Below are the code and all the weights of a small trained network. Each question names an input and a target symbol and asks about switching units off, where a switched-off unit gives its printed mean instead of its output.

import numpy as np


def w(rows, s, z=0):
    codes = np.array(rows[::2]) - 128.0
    scale = np.full(codes.shape[1], s)
    scale[-1] = z or s
    return codes * scale


def f(y):
    return y / 2 * (1 + np.tanh(0.7978845608 * (y + 0.044715 * y**3)))


def softmax(a):
    e = np.exp(a - a.max(-1, keepdims=True))
    return e / e.sum(-1, keepdims=True)


def log_softmax(a):
    a = a - a.max(-1, keepdims=True)
    return a - np.log(np.exp(a).sum(-1, keepdims=True))


def net(x, mask):
    ids = ['αγζθφω'.index(c) for c in x.split()]
    T = len(ids)
    res = E[ids] + P[:T]
    u = 0
    for l in range(2):
        r = res
        for j in range(2):
            rows = slice(2 * j, 2 * j + 2)
            q, k, v = (r @ M[l][rows].T for M in (Q, K, V))
            z = softmax(np.where(np.tri(T) > 0, q @ k.T / 2**0.5, -1e9)) @ v
            o = O[l][rows]
            res = res + np.where(mask[u + j], z, o[:, -1]) @ o[:, :-1]
        u += 2
        y = f(res @ A[l][:, :-1].T + A[l][:, -1])
        res = res + np.where(mask[u : u + 4], y, B[l][:, -1]) @ B[l][:, :-1]
        u += 4
    return log_softmax(res[-1] @ U[:, :-1].T + U[:, -1])


Q, K, V, O, A, B = {}, {}, {}, {}, {}, {}
E = w([
[115,194,255],'α',
[54,110,142],'γ',
[213,16,88],'ζ',
[116,92,113],'θ',
[133,68,188],'φ',
[229,109,186],'ω',
],0.015)
P = w([
[83,119,240],'0',
[111,109,84],'1',
[117,114,140],'2',
[102,155,58],'3',
[104,151,104],'4',
[82,176,83],'5',
[95,182,105],'6',
[97,174,101],'7',
[143,169,166],'8',
[125,179,131],'9',
[197,126,249],'10',
[157,198,145],'11',
[206,110,248],'12',
],0.011)
Q[0] = w([
[107,254,10],'0.h1',
[123,146,183],'0.h1',
[135,215,65],'0.h2',
[98,149,87],'0.h2',
],0.0068)
K[0] = w([
[117,211,16],'0.h1',
[181,253,130],'0.h1',
[94,107,75],'0.h2',
[33,110,135],'0.h2',
],0.0062)
V[0] = w([
[58,216,172],'0.h1',
[50,82,105],'0.h1',
[115,206,134],'0.h2',
[214,113,249],'0.h2',
],0.013)
O[0] = w([
[199,61,1,146],'0.h1',
[91,19,142,96],'0.h1',
[208,102,79,116],'0.h2',
[23,147,1,254],'0.h2',
],0.0082,0.013)
A[0] = w([
[100,176,80,2],'0.n1',
[173,255,98,77],'0.n2',
[191,248,101,63],'0.n3',
[232,71,125,243],'0.n4',
],0.0097,0.0032)
B[0] = w([
[75,105,104,229],'0.n1',
[189,148,148,254],'0.n2',
[171,172,134,225],'0.n3',
[11,111,120,141],'0.n4',
],0.012,0.0054)
Q[1] = w([
[199,124,80],'1.h1',
[183,175,130],'1.h1',
[2,240,145],'1.h2',
[198,138,176],'1.h2',
],0.014)
K[1] = w([
[113,69,75],'1.h1',
[95,83,98],'1.h1',
[254,79,74],'1.h2',
[44,16,179],'1.h2',
],0.0074)
V[1] = w([
[86,77,253],'1.h1',
[132,193,121],'1.h1',
[148,169,96],'1.h2',
[179,128,81],'1.h2',
],0.0058)
O[1] = w([
[114,70,96,3],'1.h1',
[251,236,111,142],'1.h1',
[253,222,169,181],'1.h2',
[121,52,150,152],'1.h2',
],0.007,0.0062)
A[1] = w([
[150,170,248,127],'1.n1',
[146,159,147,168],'1.n2',
[162,151,122,220],'1.n3',
[151,133,125,254],'1.n4',
],0.013,0.007)
B[1] = w([
[46,110,58,183],'1.n1',
[143,38,92,204],'1.n2',
[102,78,229,255],'1.n3',
[81,3,196,230],'1.n4',
],0.0063,0.0082)
U = w([
[119,110,227,255],'α',
[102,68,191,53],'γ',
[53,145,118,142],'ζ',
[186,119,76,124],'θ',
[47,160,254,8],'φ',
[109,218,166,144],'ω',
],0.0089,0.0079)

Each question gives the input, a string of symbols that net reads in full, and the target symbol t.
The units are the heads (2 rows each of Q, K, V and O) and the neurons (one row each of A and B). Each row of codes is followed by its name. A weight is (code - 128) times the scale printed after its matrix; where a second scale follows, it is the last column's (O, A, B and U).
mask holds one flag per unit, layer by layer, with each layer's heads first. A switched-off unit (its flag False) gives its mean, the last column of its rows in O or B, instead of its output. The means were averaged over made-up inputs and are rounded, as every weight is.
A unit's drop is (log p(t) with every unit on - log p(t) with that unit switched off) / (log p(t) with every unit on - log p(t) with every unit switched off).
The circuit of an input: a set's keep is (log p(t) with only the set's units on - log p(t) with every unit switched off) / (log p(t) with every unit on - log p(t) with every unit switched off). Starting from all 12 units, units are removed one at a time, each time the one whose removal leaves the highest keep (on an exact tie, the one counted first), for as long as the keep stays at least 0.8.
circuit, biggest first: the units of the circuit, biggest drop first
top k neurons: the k neurons with the biggest drops, biggest first
heads that matter: for each layer, one digit per head in row order, 1 if its drop is at least 0.15 and else 0, layers parted by /
drop of u: that unit's drop, to one decimal
input ω φ ζ, target ζ: top 3 neurons : 0.n1, 1.n3, 0.n3
input ζ ζ ω, target ζ: heads that matter : 11 / 00
input φ ζ α, target ζ: heads that matter : 11 / 01
input φ φ α, target ζ: circuit, biggest first : 0.h1, 0.h2, 0.n2
input γ α α α, target θ: heads that matter : 10 / 00
input α α γ, target θ: circuit, biggest first : 0.h1
input α ω ω ω θ, target ω: heads that matter : 10 / 10
input θ ω ω ω γ, target ω: top 2 neurons : 1.n4, 1.n3
input γ φ ω, target ζ: heads that matter : 11 / 11
input α ω ω ω ζ γ γ ζ φ φ ω ω φ, target ω: circuit, biggest first : 0.h2, 0.h1, 1.h1
input α γ α γ α γ ω θ ω ζ, target ζ: heads that matter : 10 / 00
input θ ω θ ζ ζ ω ζ, target α: heads that matter : 11 / 00
input ζ φ φ, target φ: heads that matter : 11 / 00
input ω ζ ω ω ω ω φ, target ω: circuit, biggest first : 0.h1, 0.h2, 1.h1
input θ θ ζ φ θ ω φ γ α γ α ω ω, target θ: circuit, biggest first : 0.h2, 0.h1
input ω α ω ω ω ω ω ω γ, target ω: heads that matter : 11 / 10
input α α φ, target θ: circuit, biggest first : 0.h1
input ζ α α γ ζ γ γ γ, target α: heads that matter : 01 / 00
input ω α γ ω γ ζ ζ, target α: circuit, biggest first : 0.h2, 0.h1
input ω φ ω, target ω: top 2 neurons : 0.n1, 1.n1
input θ γ φ θ θ γ ζ ω γ θ α γ, target α: drop of 1.h2 : 0.1
input ω ω θ, target ω: drop of 0.n2 : 0.0
input θ ω θ θ θ, target α: drop of 0.h2 : 1.7
input ω ζ ω, target ω: drop of 0.h1 : 0.6
